Here is a tiny trained network, its code and every weight. The questions are about switching its units off for an input and a target symbol, where a switched-off unit gives its printed mean instead of its output.

import numpy as np


def w(rows, s, z=0):
    codes = np.array(rows[::2]) - 128.0
    scale = np.full(codes.shape[1], s)
    scale[-1] = z or s
    return codes * scale


def norm(h):
    return h / np.sqrt((h * h).mean(-1, keepdims=True) + 1e-5)


def f(y):
    return np.maximum(y, 0)


def softmax(a):
    e = np.exp(a - a.max(-1, keepdims=True))
    return e / e.sum(-1, keepdims=True)


def log_softmax(a):
    a = a - a.max(-1, keepdims=True)
    return a - np.log(np.exp(a).sum(-1, keepdims=True))


def net(x, mask):
    ids = ['ΞΦΩηλμ'.index(c) for c in x.split()]
    T = len(ids)
    res = E[ids] + P[:T]
    r = norm(res)
    for j in range(2):
        rows = slice(2 * j, 2 * j + 2)
        q, k, v = (r @ M[0][rows].T for M in (Q, K, V))
        z = softmax(np.where(np.tri(T) > 0, q @ k.T / 2**0.5, -1e9)) @ v
        o = O[0][rows]
        res = res + np.where(mask[j], z, o[:, -1]) @ o[:, :-1]
    y = f(norm(res) @ A[0][:, :-1].T + A[0][:, -1])
    res = res + np.where(mask[2:14], y, B[0][:, -1]) @ B[0][:, :-1]
    return log_softmax(norm(res)[-1] @ U[:, :-1].T + U[:, -1])


Q, K, V, O, A, B = {}, {}, {}, {}, {}, {}
E = w([
[79,174,140,143,131],'Ξ',
[131,145,106,154,69],'Φ',
[116,160,130,125,174],'Ω',
[140,52,5,111,120],'η',
[120,125,119,118,62],'λ',
[143,90,118,61,160],'μ',
],0.029)
P = w([
[172,254,75,30,155],'0',
[105,240,45,53,181],'1',
[172,146,111,86,132],'2',
[67,158,6,96,124],'3',
[168,116,127,117,124],'4',
[58,140,53,148,149],'5',
[159,96,148,136,93],'6',
[83,143,122,181,171],'7',
[132,124,183,175,91],'8',
[26,86,81,176,170],'9',
[125,62,186,171,118],'10',
[76,104,127,89,54],'11',
],0.013)
Q[0] = w([
[125,64,116,180,1],'H1',
[87,148,109,148,104],'H1',
[200,118,147,114,133],'H2',
[156,157,146,114,149],'H2',
],0.046)
K[0] = w([
[4,123,149,211,55],'H1',
[133,184,168,127,94],'H1',
[106,177,58,84,123],'H2',
[164,172,133,91,110],'H2',
],0.038)
V[0] = w([
[66,175,161,139,88],'H1',
[142,91,126,178,94],'H1',
[171,162,95,250,156],'H2',
[147,112,134,130,240],'H2',
],0.025)
O[0] = w([
[141,239,148,156,214,96],'H1',
[66,155,102,102,159,52],'H1',
[251,131,77,133,70,6],'H2',
[172,82,101,193,203,79],'H2',
],0.015,0.012)
A[0] = w([
[134,133,2,154,140,23],'N1',
[107,163,68,154,131,80],'N2',
[100,145,178,153,120,2],'N3',
[108,177,109,150,88,144],'N4',
[164,97,96,137,203,146],'N5',
[180,141,163,134,131,45],'N6',
[67,148,137,210,77,107],'N7',
[152,94,173,209,42,98],'N8',
[137,136,68,183,126,50],'N9',
[73,116,130,188,81,230],'N10',
[183,140,128,51,91,88],'N11',
[118,135,135,159,163,67],'N12',
],0.03,0.0046)
B[0] = w([
[117,226,66,188,80,188],'N1',
[137,125,114,109,212,197],'N2',
[140,152,134,149,59,179],'N3',
[100,147,120,69,167,214],'N4',
[81,109,91,118,136,218],'N5',
[194,147,133,116,115,147],'N6',
[106,89,180,194,107,210],'N7',
[177,70,187,179,2,213],'N8',
[145,156,111,102,72,163],'N9',
[202,172,132,132,112,254],'N10',
[114,20,102,143,189,224],'N11',
[118,119,109,176,135,184],'N12',
],0.044,0.0099)
U = w([
[128,155,175,254,174,24],'Ξ',
[227,179,139,105,163,133],'Φ',
[137,172,119,123,134,94],'Ω',
[123,188,18,137,70,80],'η',
[67,196,185,71,58,138],'λ',
[89,91,83,51,143,254],'μ',
],0.0079,0.0024)

Each question gives the input, a string of symbols that net reads in full, and the target symbol t.
The units are the heads (2 rows each of Q, K, V and O) and the neurons (one row each of A and B). Each row of codes is followed by its name. A weight is (code - 128) times the scale printed after its matrix; where a second scale follows, it is the last column's (O, A, B and U).
mask holds one flag per unit, heads first, then neurons. A switched-off unit (its flag False) gives its mean, the last column of its rows in O or B, instead of its output. The means were averaged over made-up inputs and are rounded, as every weight is.
A unit's drop is (log p(t) with every unit on - log p(t) with that unit switched off) / (log p(t) with every unit on - log p(t) with every unit switched off).
The circuit of an input: a set's keep is (log p(t) with only the set's units on - log p(t) with every unit switched off) / (log p(t) with every unit on - log p(t) with every unit switched off). Starting from the 12 units with the biggest drops (on a tie, the unit counted first), units are removed one at a time, each time the one whose removal leaves the highest keep (on an exact tie, the one counted first), for as long as the keep stays at least 0.8.
units of the circuit, in order: the units of the circuit, biggest drop first
most important unit: the unit with the biggest drop
top k neurons: the k neurons with the biggest drops, biggest first
heads that matter: for each layer, one digit per head in row order, 1 if its drop is at least 0.15 and else 0, layers parted by /
drop of u: that unit's drop, to one decimal
input Φ Ω μ Φ, target Ξ: heads that matter -> 01
input Ω Φ η η μ Ω η Ξ Φ, target Φ: units of the circuit, in order -> (H2; H1; N6)
input λ Φ η Ω η Ξ μ η Ω μ, target η: units of the circuit, in order -> (H2; N1)
input Ξ μ Ω μ μ μ λ μ λ Ω, target λ: heads that matter -> 01
input μ λ μ Φ Ξ μ Ξ η Φ λ Φ Φ, target μ: units of the circuit, in order -> (H2; N11)
input η η Ω λ Ξ μ μ λ Ω μ Φ Ξ, target μ: heads that matter -> 01
input λ Ξ λ λ, target λ: heads that matter -> 01
input η λ μ μ Ω Φ μ Φ μ Ω λ, target η: heads that matter -> 11
input μ μ λ μ, target λ: most important unit -> N11
input μ μ Φ, target Ξ: top 2 neurons -> (N7; N1)
input λ Φ λ, target μ: top 2 neurons -> (N11; N4)
input Φ Φ Ω μ η Ξ λ, target Φ: drop of H1 -> 0.6
input λ Ω Ω η Ω λ μ μ λ Ξ Φ, target Φ: drop of N4 -> 0.1
input λ μ λ Ω λ λ λ Ξ μ λ Ξ λ, target Φ: drop of H2 -> 0.7
input μ λ μ Ω Ω μ Φ Ω, target μ: top neuron -> (N11)
